Below is a small trained network, with its code and all its weights. Each question gives an input and a class and asks what happens when units are switched off, that is, made to give their printed mean instead of their output.

import numpy as np


def w(rows, s, z=0):
    codes = np.array(rows[::2]) - 128.0
    scale = np.full(codes.shape[1], s)
    scale[-1] = z or s
    return codes * scale


def f(y):
    return np.maximum(y, 0)


def log_softmax(a):
    a = a - a.max(-1, keepdims=True)
    return a - np.log(np.exp(a).sum(-1, keepdims=True))


def net(x, mask):
    res = np.array(x, float).reshape(1, 7) / 4 @ E
    y = f(res @ A[0][:, :-1].T + A[0][:, -1])
    res = res + np.where(mask, y, B[0][:, -1]) @ B[0][:, :-1]
    return log_softmax(res[-1] @ U[:, :-1].T + U[:, -1])


A, B = {}, {}
E = w([
[42,86,164],'x0',
[151,29,213],'x1',
[39,253,201],'x2',
[96,148,86],'x3',
[118,82,121],'x4',
[95,25,50],'x5',
[133,144,44],'x6',
],0.0066)
A[0] = w([
[198,177,145,45],'N0',
[92,177,181,125],'N1',
[193,155,72,180],'N2',
[224,148,78,175],'N3',
[77,105,86,193],'N4',
[198,18,76,201],'N5',
[153,87,145,94],'N6',
[64,80,173,103],'N7',
[59,110,65,224],'N8',
[153,67,17,77],'N9',
[38,34,127,121],'N10',
[170,46,119,254],'N11',
[117,74,88,145],'N12',
[76,64,223,135],'N13',
[94,155,125,121],'N14',
[157,155,197,136],'N15',
[102,246,40,111],'N16',
[144,121,187,125],'N17',
],0.011,0.0045)
B[0] = w([
[99,137,105,153],'N0',
[109,112,82,191],'N1',
[245,203,178,195],'N2',
[156,202,172,202],'N3',
[186,58,106,181],'N4',
[159,109,205,254],'N5',
[164,116,141,154],'N6',
[70,118,29,175],'N7',
[212,31,61,203],'N8',
[161,105,84,215],'N9',
[159,92,75,199],'N10',
[146,56,209,229],'N11',
[195,91,147,183],'N12',
[6,129,146,207],'N13',
[156,130,1,155],'N14',
[42,214,181,177],'N15',
[218,235,85,224],'N16',
[48,191,161,164],'N17',
],0.006,0.0097)
U = w([
[192,208,213,180],'0',
[136,16,128,148],'1',
[26,113,156,110],'2',
[211,186,48,4],'3',
[220,119,197,171],'4',
[157,73,2,164],'5',
],0.009,0.0029)

Each question gives the input, the list of numbers given to net, and the class t.
The units are the neurons (one row each of A and B). Each row of codes is followed by its name. A weight is (code - 128) times the scale printed after its matrix; where a second scale follows, it is the last column's (A, B and U).
mask holds one flag per neuron, in row order. A switched-off neuron (its flag False) gives its mean, the last column of its row in B, instead of its output. The means were averaged over made-up inputs and are rounded, as every weight is.
A unit's drop is (log p(t) with every unit on - log p(t) with that unit switched off) / (log p(t) with every unit on - log p(t) with every unit switched off).
The circuit of an input: a set's keep is (log p(t) with only the set's units on - log p(t) with every unit switched off) / (log p(t) with every unit on - log p(t) with every unit switched off). Starting from the 12 units with the biggest drops (on a tie, the unit counted first), units are removed one at a time, each time the one whose removal leaves the highest keep (on an exact tie, the one counted first), for as long as the keep stays at least 0.8.
units of the circuit, in order: the units of the circuit, biggest drop first
unit that matters most: the unit with the biggest drop
k most important neurons: the k neurons with the biggest drops, biggest first
drop when u is switched off: that unit's drop, to one decimal
input [7,7,4,5,-2,8,-2], class 5: 2 most important neurons => (N7, N10)
input [0,-2,6,-3,5,-3,3], class 3: units of the circuit, in order => (N5, N11)
input [-1,-3,-6,-7,-8,2,3], class 0: units of the circuit, in order => (N3, N2)
input [3,8,3,3,5,-1,6], class 2: units of the circuit, in order => (N13, N2)
input [4,-4,-1,8,8,-5,-8], class 5: unit that matters most => N5
input [2,-6,3,1,-5,-8,6], class 3: 2 most important neurons => (N16, N14)
input [2,6,8,2,-8,-6,5], class 2: 2 most important neurons => (N2, N1)
input [3,5,5,-4,-3,2,2], class 2: drop when N13 is switched off => 0.1
input [-6,8,5,5,-5,-6,-1], class 2: drop when N16 is switched off => 0.2
input [-3,0,1,-5,6,4,5], class 4: drop when N7 is switched off => 0.2
input [-7,8,-8,8,-1,-7,-5], class 0: drop when N15 is switched off => 0.2
